Where the symbols take the points:
from | ξ φ τ ζ κ
nove | papa tedu repi sita zodi
repi | tumi vopo masa numi mapa
pavu | baki meva nusa sepo zapi
numi | mige tumi vodu gazi nove
masa | buzo guti dupo vodu susi
tumi | vodu masa buzo mige tedu
dide | kofi zapi kenu fulo veko
meva | nusa tose zoge baki lalu
moza | kefi mano kari bepe lavi
meru | dumu dene mumi niki finu
susi | vopo deze pido repi bizo
tani | sepo pavu baki togu dide
sepo | milu baki rina lalu kofi
sefe | togu tani sepo rifa kegu
zoge | repe tova gubo fane zize
dene | mumi dare kegu dumu loke
bepe | koto kefi nafe ripi loko
nido | loke niki geni finu dupo
zoka | tumu zodi gubu lopu mano
tuzi | niki meru dumu nido nata
tumu | pelo gubu nove kolu kari
siso | nido tuzi niki nuzo guti
mibe | veko vevo febo zepa meru
pelo | sita nove papa vazu zoka
lase | meva zize tose pavu togu
dare | kegu puli dide mumi geni
kegu | fulo dide kofi vevo zepa
koto | dibo nafe lopu teso lani
puli | dide rifa zapi kegu mibe
ripi | teso koto dibo fozo tova
loko | lani fozo moza tova fane
rina | patu fane seme zize pavu
felo | meru vopa dene tuzi nuzo
nusa | fane zoge repe rina lase
gazi | susi mige deze tedu sita
febo | rifa sefe togu puli mumi
vedu | tova loko lani zoge rina
dibo | zogo lopu kolu mano bepe
repe | lavi gubo ripi seme tose
gubo | ripi bepe koto lavi vedu
sita | bizo papa numi miza tumu
nafe | lopu zoka tumu dibo moza
guti | dupo nata pure buzo deze
deze | pido funu nipe vopo numi
teso | mano dibo zogo moza gubo
beku | nuzo siso nido nipe masa
buzo | beku dupo siso funu vopo
nata | pure finu felo dupo funu
gubu | nove mapa tedu pelo neti
mige | deze vodu funu susi papa
zepa | dare veko puli dene niki
tedu | repi susi vopo papa miza
veko | puli febo rifa dare dumu
dumu | mibe mumi vevo geni felo
lopu | kolu tumu pelo zogo kefi
loke | vopa geni zepa felo siso
pure | tuzi felo meru siso nipe
zapi | kenu lalu lase kofi febo
vevo | febo fulo sefe veko dene
vodu | funu buzo beku deze repi
kofi | tani kenu pavu sefe puli
kolu | vazu pelo sita neti nafe
mano | kari zogo neti kefi ripi
vopa | dene zepa dare meru nido
baki | rina nusa fane milu kenu
mumi | vevo kegu fulo mibe vopa
nuzo | finu nido loke nata buzo
tose | zoge vedu tova nusa milu
pido | guti nipe nata masa mige
geni | zepa mibe veko vopa tuzi
rifa | zapi togu lalu dide vevo
miza | mapa bizo gazi gubu kolu
lani | bepe moza kefi gubo seme
togu | lalu sepo milu zapi fulo
kari | zoka neti zodi nafe teso
kenu | pavu lase meva tani rifa
vazu | miza sita bizo zodi lopu
tova | gubo lani bepe repe patu
funu | nipe beku nuzo pido tumi
fulo | sefe kofi tani febo dare
patu | vedu seme loko tose baki
zize | tose patu vedu meva sepo
niki | geni dumu mibe loke pure
vopo | masa pido guti tumi gazi
papa | numi repi tumi bizo gubu
lalu | lase milu zize kenu sefe
bizo | gazi numi mige mapa pelo
seme | loko lavi fozo vedu nusa
dupo | siso pure tuzi beku pido
zogo | neti kolu vazu kari koto
mapa | tedu gazi susi nove vazu
lavi | fozo ripi teso loko zoge
finu | felo loke vopa pure beku
zodi | gubu miza mapa tumu zogo
fane | seme repe lavi patu meva
kefi | nafe kari zoka koto fozo
neti | zodi vazu miza zoka dibo
fozo | moza teso mano lani repe
nipe | nata nuzo finu guti vodu
milu | zize rina patu lase tani

In the rows, 126 means zero.

The rows follow the links: the fewer symbols apart two points are, the more alike their rows tend to be.

Each row is also shifted at random along 6 hidden directions that mean nothing.

Rows with their points:
[156,112,99,150,124,132,130,122,134,112,134,109,115,122,125,123,127,130,139,124,135,96,113,135,151,100,123,129,120,132,107,128,96,102,134,142,129,121,104,144,125,124,161,123,102,136,159,126,104,125]
point: bepe
[149,123,119,128,147,122,142,143,98,98,132,107,129,109,134,127,137,117,102,130,127,162,96,161,150,156,139,134,133,147,125,119,147,93,120,147,133,124,103,119,122,122,136,137,103,132,140,105,91,115]
point: tumu
[108,125,137,106,90,122,96,83,123,133,129,120,116,116,131,124,127,132,131,140,80,124,138,112,110,84,134,152,143,98,119,122,98,127,129,102,147,142,127,124,142,115,61,134,152,116,108,115,157,155]
point: tumi
[64,132,126,105,113,100,115,96,118,156,104,126,123,140,80,125,124,161,97,121,125,138,114,144,115,132,129,128,116,105,122,135,158,139,138,108,133,150,140,143,135,137,122,113,143,104,92,140,140,129]
point: zodi
[114,128,150,103,133,124,97,143,126,107,138,119,109,117,153,127,116,143,145,118,90,146,135,109,109,147,146,151,121,102,113,116,108,136,144,105,139,147,126,161,133,128,140,108,155,118,186,98,147,76]
point: niki
[149,110,125,135,125,142,144,113,124,133,130,127,136,110,156,125,153,112,134,139,140,126,126,119,143,119,119,116,151,152,138,104,116,112,117,143,117,102,116,99,105,119,108,153,107,144,112,135,106,146]
point: nuzo
[170,108,100,135,123,130,139,45,110,126,132,127,129,122,144,123,140,96,132,159,111,107,124,129,137,86,118,122,158,141,153,109,136,92,136,137,131,109,113,128,113,109,72,166,101,134,113,91,117,178]
point: tova
[73,157,119,134,119,130,149,115,117,134,94,117,150,118,117,128,139,114,109,136,132,179,113,145,122,163,131,113,136,149,134,116,157,134,114,161,103,114,131,104,118,146,114,134,105,134,104,120,115,118]
point: gubu
[133,119,143,103,113,112,96,135,139,152,119,115,107,127,119,126,132,189,131,107,128,131,120,117,119,138,138,136,115,99,107,115,110,145,138,97,132,153,137,148,132,144,162,96,158,113,140,157,141,85]
point: milu
[17,148,135,116,105,120,102,142,133,130,113,108,118,121,120,125,122,155,128,117,110,152,121,128,112,140,143,140,120,106,106,122,110,144,125,118,128,147,133,130,143,144,137,102,146,118,139,129,142,92]
point: mapa
[112,138,122,125,106,131,132,75,146,159,101,141,140,132,107,125,126,131,138,131,125,124,148,107,104,117,109,112,123,123,129,127,128,157,147,131,105,117,147,151,116,139,111,130,127,130,114,130,148,135]
point: nido
[245,104,127,123,142,127,125,128,114,114,143,120,116,116,162,125,138,124,132,132,125,122,116,125,140,127,134,131,142,135,135,104,123,101,123,122,135,123,111,120,119,116,129,136,122,129,145,115,109,122]
point: tuzi
[162,100,117,106,122,98,110,89,107,141,126,110,106,128,113,123,140,170,103,127,123,123,97,150,142,115,137,138,133,112,125,116,144,99,140,104,151,152,118,146,131,124,129,123,134,107,115,131,118,131]
point: vopa
[117,143,111,142,126,139,157,105,127,114,115,134,149,122,103,127,117,89,121,134,123,142,136,133,126,129,110,118,118,145,122,142,137,129,139,161,109,105,122,144,115,123,113,143,97,143,130,103,118,138]
point: tani
[161,136,108,131,107,109,108,117,154,162,105,131,115,162,83,123,108,164,130,110,149,83,125,120,106,108,121,107,103,100,123,140,129,154,125,103,117,140,154,136,141,149,164,90,141,104,105,161,149,123]
point: dene
[110,152,108,159,121,152,134,118,151,116,118,126,134,129,151,124,115,96,170,134,122,113,143,105,110,119,121,109,130,138,132,117,102,140,127,151,100,101,131,131,121,139,137,125,108,143,165,100,134,113]
point: tedu
[149,137,116,153,113,143,128,146,160,149,113,128,131,136,150,124,134,127,161,121,159,99,134,100,117,121,122,95,135,139,138,107,102,149,99,135,93,105,142,85,122,150,154,113,121,135,118,159,129,115]
point: kefi
[163,86,129,109,168,106,128,145,101,109,156,139,110,135,125,126,120,125,100,118,138,100,114,136,146,130,122,128,116,124,138,136,156,94,129,102,150,134,115,137,120,100,141,129,128,113,125,124,107,136]
point: miza
[61,134,146,110,153,117,115,180,93,73,151,122,116,120,139,130,103,94,104,125,91,152,119,140,120,149,143,149,122,116,129,140,144,108,108,111,152,141,114,109,146,105,106,122,139,111,140,83,129,114]
point: koto
[103,151,123,140,68,155,130,85,144,144,96,96,144,86,134,125,159,136,150,140,108,172,131,122,130,115,131,139,148,140,94,100,69,138,133,170,105,111,113,124,118,148,98,142,108,158,137,133,124,117]
point: baki
[93,134,115,121,140,117,119,77,123,123,128,152,122,159,122,126,92,94,136,141,101,92,148,110,91,104,117,114,121,108,161,137,160,135,141,103,128,127,148,153,132,118,94,129,139,106,124,76,161,152]
point: pido
[192,88,120,104,145,91,120,129,103,144,131,120,106,138,97,124,139,177,82,111,156,114,89,159,153,135,132,126,118,118,128,127,165,99,127,98,148,152,120,130,125,121,159,116,133,103,95,162,101,129]
point: nipe
[154,113,129,118,141,115,105,142,112,109,151,129,106,139,143,125,111,113,122,128,111,96,121,124,121,105,135,132,132,110,145,128,131,108,107,95,149,138,126,101,142,107,109,122,144,106,115,112,134,144]
point: zoge
[127,100,126,128,146,120,140,170,110,94,156,136,122,126,97,127,112,97,94,115,138,96,123,141,153,103,108,135,107,127,114,165,125,97,114,123,147,123,104,112,129,88,120,134,114,126,104,138,102,162]
point: vevo
[80,139,115,143,154,131,153,144,134,118,119,149,141,149,107,127,102,95,124,120,152,113,135,124,116,147,109,97,104,140,141,146,159,141,126,141,103,105,140,133,116,129,153,121,110,127,129,117,122,120]
point: vedu
[171,115,145,101,148,112,104,144,125,125,139,136,109,139,138,126,112,147,131,113,118,118,133,109,111,145,134,131,114,105,131,124,137,137,138,91,138,143,136,151,128,125,148,107,157,108,152,120,144,94]
point: mibe
[99,151,124,117,123,116,136,100,128,141,99,142,141,140,74,127,107,127,107,123,123,144,138,132,104,145,113,119,101,119,121,151,162,155,148,132,114,129,145,162,125,136,122,120,127,121,111,118,143,125]
point: kolu
[151,117,114,137,178,131,148,150,99,73,153,127,126,125,154,128,113,76,122,133,121,129,115,142,141,147,126,126,126,148,145,129,156,90,125,141,132,111,106,133,118,105,137,139,100,130,167,71,100,119]
point: nafe
[109,111,113,113,150,101,115,121,104,101,136,110,104,131,104,125,112,151,105,117,110,132,101,158,141,139,138,148,105,109,110,138,148,97,156,114,152,153,111,186,134,120,165,110,127,110,172,95,113,100]
point: dare
[13,132,152,106,152,115,124,171,103,105,143,147,129,137,127,129,104,92,101,124,117,133,134,123,107,146,126,126,119,119,150,145,161,131,99,103,137,131,137,88,137,105,95,125,146,108,93,115,139,139]
point: moza
[159,137,110,145,163,124,152,152,129,125,116,148,140,155,116,126,109,103,121,120,166,113,123,131,118,162,112,86,110,148,156,134,176,138,116,138,99,106,143,118,114,136,169,118,108,122,121,124,114,114]
point: zoka
[121,137,127,141,103,153,140,112,138,124,115,117,142,99,145,127,144,111,149,135,117,151,140,113,131,122,122,130,140,145,110,111,88,132,132,161,107,103,114,125,112,131,109,144,107,157,144,122,120,122]
point: lavi
[191,87,131,114,147,126,124,104,113,112,159,138,113,122,156,124,127,107,133,137,112,93,136,111,137,97,117,135,138,125,144,120,122,97,137,107,147,120,112,138,117,94,98,148,128,124,136,105,122,156]
point: seme
[183,119,154,91,124,111,102,123,110,141,127,128,117,123,146,127,136,147,114,130,110,145,123,118,112,142,142,135,142,111,142,104,143,131,116,93,139,145,137,106,130,127,96,125,160,107,102,131,143,120]
point: siso

Start here and follow the symbols in turn, left to right. Where do you end up?
Answer with the point's name.
[158,114,135,114,128,124,96,122,113,110,148,112,105,119,186,126,133,121,145,141,92,121,118,114,119,113,151,141,159,116,146,93,114,104,111,99,146,137,119,99,138,118,96,130,146,114,141,97,137,126]
τ κ τ φ => patu
[130,127,146,106,97,124,88,131,136,132,128,104,106,111,140,126,131,168,144,118,94,139,129,111,118,119,147,154,129,96,99,111,82,137,134,102,141,152,124,140,141,135,127,106,158,120,154,133,148,95]
κ τ φ ζ φ φ => felo
[110,96,134,112,145,117,120,135,101,109,155,128,113,122,146,127,130,113,110,132,119,111,117,130,140,112,130,136,139,125,140,123,135,94,111,104,151,132,112,103,128,100,98,140,131,116,106,119,116,153]
ξ κ τ κ ζ => mige
[119,120,122,129,113,127,135,117,106,109,132,112,130,105,117,126,138,110,102,136,115,137,112,149,149,104,127,143,139,134,113,132,115,95,115,141,142,125,101,104,130,108,88,148,107,134,101,123,105,161]
τ φ ζ ζ => nuzo
[98,123,118,137,128,138,139,120,109,103,129,101,128,99,152,125,147,113,127,139,117,159,108,145,148,136,137,138,147,147,119,105,116,96,124,155,127,118,99,120,119,124,119,144,101,144,151,103,98,118]
ζ κ τ τ ζ τ => ripi
[102,143,132,126,105,122,105,143,138,147,113,127,123,141,130,124,123,131,130,124,129,114,127,114,102,118,132,115,135,113,140,120,121,149,91,106,118,133,149,73,143,139,110,109,146,110,81,150,150,132]
ξ τ ξ τ κ τ => kofi
[148,139,126,127,158,128,143,131,129,133,110,140,139,139,140,126,122,123,136,123,147,147,129,119,109,182,124,100,118,143,149,112,168,148,137,137,98,113,146,148,107,147,166,119,123,127,153,111,125,83]
κ ζ τ φ τ => patu
[138,96,131,106,134,112,118,118,107,122,140,113,111,111,127,126,142,155,110,122,120,136,108,141,150,130,134,148,129,121,111,117,126,100,143,115,149,142,107,153,121,115,136,130,129,124,144,126,107,116]
φ ξ φ κ ξ => sita
[66,152,133,122,94,136,129,97,139,155,89,112,141,107,123,126,147,155,136,128,122,181,129,122,114,155,133,126,131,131,108,104,115,156,142,148,102,125,135,142,116,159,127,124,126,139,136,135,135,91]
τ φ τ φ φ κ => meva
[112,127,138,93,126,105,114,92,93,120,128,129,124,124,108,127,120,122,91,139,89,154,122,143,114,128,133,147,131,108,134,135,162,115,133,104,152,147,128,134,137,110,68,137,145,106,99,96,142,150]
φ ξ κ ξ τ ξ φ => dupo
[40,161,133,130,118,135,121,132,129,109,123,141,137,136,129,128,98,76,134,138,97,126,151,108,89,115,123,123,126,118,142,142,126,148,107,124,119,118,141,98,141,119,77,128,135,121,108,94,159,145]
ξ ξ φ ζ => patu
[87,163,135,123,127,123,115,172,131,119,106,115,125,130,118,128,111,142,123,110,123,166,118,134,105,174,146,126,109,117,115,128,138,154,117,128,115,140,140,124,141,152,163,91,139,116,148,122,137,69]
φ τ φ φ κ ξ => patu
[92,129,148,84,137,110,113,92,99,122,121,125,123,118,128,128,126,142,109,134,85,181,126,132,108,163,142,150,128,109,128,116,163,129,157,110,142,149,130,172,125,127,101,130,151,112,148,83,142,101]
φ κ ξ φ ζ τ => sepo
[105,139,132,140,167,140,148,166,130,109,132,156,141,143,159,128,108,75,143,127,146,119,145,103,106,163,117,93,123,149,166,124,157,143,108,134,100,95,143,102,113,125,138,129,120,129,135,105,128,112]
ζ ζ ξ ζ ξ => tose
[128,110,116,116,126,103,107,117,112,122,134,112,103,132,107,123,122,154,108,120,119,109,102,148,137,110,135,140,118,106,115,134,130,102,134,105,152,152,117,145,138,120,138,114,133,107,128,125,121,130]
τ φ φ φ κ => baki
[123,137,127,130,117,135,130,102,149,150,107,140,136,133,130,124,124,129,151,127,132,122,149,100,105,130,114,109,121,127,131,117,122,158,142,131,102,114,145,147,114,141,133,124,130,133,137,130,144,113]
ζ τ ζ ξ => vevo
